Below is a small trained network, with its code and all its weights. Each question gives an input and a class and asks what happens when units are switched off, that is, made to give their printed mean instead of their output.

import numpy as np


def w(rows, s, z=0):
    codes = np.array(rows[::2]) - 128.0
    scale = np.full(codes.shape[1], s)
    scale[-1] = z or s
    return codes * scale


def f(y):
    return y / 2 * (1 + np.tanh(0.7978845608 * (y + 0.044715 * y**3)))


def log_softmax(a):
    a = a - a.max(-1, keepdims=True)
    return a - np.log(np.exp(a).sum(-1, keepdims=True))


def net(x, mask):
    res = np.array(x, float).reshape(1, 8) / 4 @ E
    y = f(res @ A[0][:, :-1].T + A[0][:, -1])
    res = res + np.where(mask, y, B[0][:, -1]) @ B[0][:, :-1]
    return log_softmax(res[-1] @ U[:, :-1].T + U[:, -1])


A, B = {}, {}
E = w([
[130,121,133,125,135,133,117,128,133],'x0',
[138,129,134,134,132,130,132,133,128],'x1',
[121,127,119,128,126,126,130,133,124],'x2',
[137,124,154,128,132,136,123,127,145],'x3',
[151,44,161,35,112,139,203,134,81],'x4',
[177,154,146,84,60,9,63,212,136],'x5',
[123,111,124,131,137,131,116,141,125],'x6',
[75,189,240,130,181,118,100,117,21],'x7',
],0.015)
A[0] = w([
[121,64,51,187,116,214,212,77,219,207],'neuron 0',
[115,176,213,101,79,75,59,183,56,72],'neuron 1',
[105,208,99,201,159,118,93,145,182,255],'neuron 2',
[130,131,109,134,125,142,158,115,110,104],'neuron 3',
[159,106,113,71,110,141,169,153,128,99],'neuron 4',
[209,97,69,105,51,53,107,176,223,145],'neuron 5',
[136,67,157,2,116,140,213,147,87,157],'neuron 6',
[149,53,155,15,122,137,198,133,77,150],'neuron 7',
[57,133,176,179,206,169,168,67,54,143],'neuron 8',
],0.009,0.0096)
B[0] = w([
[124,112,141,157,231,3,154,149,132,252],'neuron 0',
[109,124,127,138,221,34,176,121,145,197],'neuron 1',
[72,221,129,140,132,146,109,150,188,217],'neuron 2',
[126,112,154,106,136,122,112,113,112,135],'neuron 3',
[185,84,141,105,100,109,103,119,114,157],'neuron 4',
[157,142,94,102,60,179,64,156,179,229],'neuron 5',
[203,29,147,63,132,106,148,116,60,205],'neuron 6',
[153,22,125,25,108,134,178,134,82,202],'neuron 7',
[79,124,135,129,84,223,124,62,100,225],'neuron 8',
],0.011,0.024)
U = w([
[91,176,137,228,245,29,133,159,160,252],'0',
[165,93,138,103,233,25,173,137,88,115],'1',
[70,190,138,217,135,248,100,72,108,150],'2',
[127,98,151,97,119,255,173,92,56,54],'3',
[131,178,99,143,63,183,85,191,196,113],'4',
[196,99,125,92,14,141,114,159,119,66],'5',
],0.0093,0.0043)

Each question gives the input, the list of numbers given to net, and the class t.
The units are the neurons (one row each of A and B). Each row of codes is followed by its name. A weight is (code - 128) times the scale printed after its matrix; where a second scale follows, it is the last column's (A, B and U).
mask holds one flag per neuron, in row order. A switched-off neuron (its flag False) gives its mean, the last column of its row in B, instead of its output. The means were averaged over made-up inputs and are rounded, as every weight is.
A unit's drop is (log p(t) with every unit on - log p(t) with that unit switched off) / (log p(t) with every unit on - log p(t) with every unit switched off).
The circuit of an input: a set's keep is (log p(t) with only the set's units on - log p(t) with every unit switched off) / (log p(t) with every unit on - log p(t) with every unit switched off). Starting from all 9 units, units are removed one at a time, each time the one whose removal leaves the highest keep (on an exact tie, the one counted first), for as long as the keep stays at least 0.8.
units of the circuit, in order: the units of the circuit, biggest drop first
top k neurons: the k neurons with the biggest drops, biggest first
drop of u: that unit's drop, to one decimal
input [2,-6,4,-2,-4,3,2,-6], class 4: units of the circuit, in order => neuron 5
input [7,-7,8,7,0,-3,0,1], class 2: units of the circuit, in order => neuron 1; neuron 7
input [-6,-6,-6,-8,-8,1,3,-3], class 4: top 2 neurons => neuron 1; neuron 5
input [-5,-2,0,1,3,-5,-1,1], class 3: top 2 neurons => neuron 8; neuron 1
input [0,7,0,7,5,-7,-3,0], class 1: top 3 neurons => neuron 0; neuron 5; neuron 6
input [-5,-4,-3,-8,-7,-5,-1,1], class 2: top 2 neurons => neuron 8; neuron 1
input [6,7,2,-3,1,-6,-2,1], class 3: top 3 neurons => neuron 8; neuron 1; neuron 2
input [5,3,5,2,-5,0,2,2], class 2: top 2 neurons => neuron 0; neuron 1
input [-1,-2,4,7,1,3,-5,-6], class 5: top 3 neurons => neuron 5; neuron 2; neuron 4
input [3,3,3,2,0,4,7,-1], class 4: top 3 neurons => neuron 0; neuron 6; neuron 7
input [-7,5,8,4,0,5,2,7], class 0: top 2 neurons => neuron 7; neuron 6
input [2,7,-4,3,7,8,8,-1], class 5: top 2 neurons => neuron 5; neuron 0
input [-4,0,-2,4,8,-1,7,8], class 3: top 2 neurons => neuron 8; neuron 0
input [-7,-7,-1,-8,2,-8,4,-1], class 1: units of the circuit, in order => neuron 0
input [-7,3,1,-3,7,5,-2,-1], class 5: top 2 neurons => neuron 0; neuron 5
input [3,-7,8,-7,0,-2,-2,6], class 2: top 2 neurons => neuron 7; neuron 6
input [1,7,5,-4,-7,0,-8,8], class 2: top 2 neurons => neuron 0; neuron 8
input [1,1,2,8,-1,-6,7,-2], class 0: drop of neuron 0 => 1.0
input [-8,5,7,2,6,-8,7,-5], class 1: drop of neuron 0 => 2.0
input [6,3,3,5,0,2,5,2], class 0: units of the circuit, in order => neuron 6
input [4,-8,-7,-1,-5,5,5,-8], class 4: drop of neuron 5 => 0.4
input [-2,-7,-1,2,-5,-1,-4,2], class 2: drop of neuron 0 => 0.7
